Here is a tiny trained network, its code and every weight. The questions are about switching its units off for an input and a class, where a switched-off unit gives its printed mean instead of its output.

import numpy as np


def w(rows, s, z=0):
    codes = np.array(rows[::2]) - 128.0
    scale = np.full(codes.shape[1], s)
    scale[-1] = z or s
    return codes * scale


def f(y):
    return y / 2 * (1 + np.tanh(0.7978845608 * (y + 0.044715 * y**3)))


def log_softmax(a):
    a = a - a.max(-1, keepdims=True)
    return a - np.log(np.exp(a).sum(-1, keepdims=True))


def net(x, mask):
    res = np.array(x, float).reshape(1, 6) / 4 @ E
    y = f(res @ A[0][:, :-1].T + A[0][:, -1])
    res = res + np.where(mask, y, B[0][:, -1]) @ B[0][:, :-1]
    return log_softmax(res[-1] @ U[:, :-1].T + U[:, -1])


A, B = {}, {}
E = w([
[127,128,128],'x0',
[128,128,129],'x1',
[246,152,154],'x2',
[128,128,129],'x3',
[127,179,70],'x4',
[192,62,79],'x5',
],0.013)
A[0] = w([
[138,25,141,207],'N0',
[213,104,87,102],'N1',
[101,128,10,241],'N2',
[115,167,170,255],'N3',
[171,179,210,126],'N4',
[198,184,107,182],'N5',
],0.013,0.0053)
B[0] = w([
[208,228,101,242],'N0',
[87,226,183,241],'N1',
[99,147,74,254],'N2',
[98,66,180,209],'N3',
[201,43,94,217],'N4',
[92,50,247,242],'N5',
],0.012,0.0087)
U = w([
[33,143,209,233],'0',
[193,156,34,170],'1',
[188,8,123,110],'2',
[211,152,155,4],'3',
[1,148,117,112],'4',
[94,150,26,127],'5',
[108,34,180,60],'6',
],0.0092,0.0046)

Each question gives the input, the list of numbers given to net, and the class t.
The units are the neurons (one row each of A and B). Each row of codes is followed by its name. A weight is (code - 128) times the scale printed after its matrix; where a second scale follows, it is the last column's (A, B and U).
mask holds one flag per neuron, in row order. A switched-off neuron (its flag False) gives its mean, the last column of its row in B, instead of its output. The means were averaged over made-up inputs and are rounded, as every weight is.
A unit's drop is (log p(t) with every unit on - log p(t) with that unit switched off) / (log p(t) with every unit on - log p(t) with every unit switched off).
The circuit of an input: a set's keep is (log p(t) with only the set's units on - log p(t) with every unit switched off) / (log p(t) with every unit on - log p(t) with every unit switched off). Starting from all 6 units, units are removed one at a time, each time the one whose removal leaves the highest keep (on an exact tie, the one counted first), for as long as the keep stays at least 0.8.
units of the circuit, in order: the units of the circuit, biggest drop first
most important unit: the unit with the biggest drop
top k neurons: the k neurons with the biggest drops, biggest first
input [-1,-6,2,5,5,3], class 0: units of the circuit, in order	(N5 N4)
input [8,8,4,7,4,1], class 0: units of the circuit, in order	(N1 N5)
input [-4,1,0,8,0,7], class 1: units of the circuit, in order	(N0)
input [4,3,-6,0,5,4], class 5: units of the circuit, in order	(N5 N2)
input [1,5,-4,2,-1,5], class 1: units of the circuit, in order	(N0 N5)
input [5,8,2,0,-2,-4], class 2: top 2 neurons	(N1 N4)
input [0,-6,1,-5,-6,1], class 3: top 2 neurons	(N0 N2)
input [0,-1,4,6,-2,5], class 3: units of the circuit, in order	(N0 N1)
input [-3,2,2,7,7,6], class 0: units of the circuit, in order	(N5 N1)
input [6,-5,1,-3,-8,-6], class 2: units of the circuit, in order	(N4 N1)
input [5,-4,6,8,6,2], class 0: units of the circuit, in order	(N1 N5)
input [8,5,0,2,-8,4], class 1: top 2 neurons	(N5 N0)
input [3,5,6,2,7,4], class 0: top 2 neurons	(N1 N5)
input [8,-4,6,-4,-2,-1], class 2: top neuron	(N4)
input [6,-2,1,7,6,-4], class 6: top 3 neurons	(N1 N0 N3)
input [-5,-6,7,3,1,8], class 0: top 2 neurons	(N1 N5)
input [5,-1,2,-3,4,3], class 0: units of the circuit, in order	(N5 N4)
input [-6,-6,8,7,3,7], class 0: units of the circuit, in order	(N1 N5)
input [-5,-7,5,-8,-8,1], class 3: top 2 neurons	(N0 N1)
input [1,5,0,-8,-4,6], class 1: top 3 neurons	(N5 N0 N3)
input [-8,2,8,2,1,0], class 6: top 2 neurons	(N5 N4)
input [1,-2,-1,2,4,8], class 5: most important unit	N2
input [7,0,1,7,-1,8], class 3: units of the circuit, in order	(N1 N0)
input [-4,-3,-8,4,-3,2], class 1: top 4 neurons	(N0 N5 N1 N3)
input [-7,-6,7,3,5,-4], class 6: units of the circuit, in order	(N5 N4)
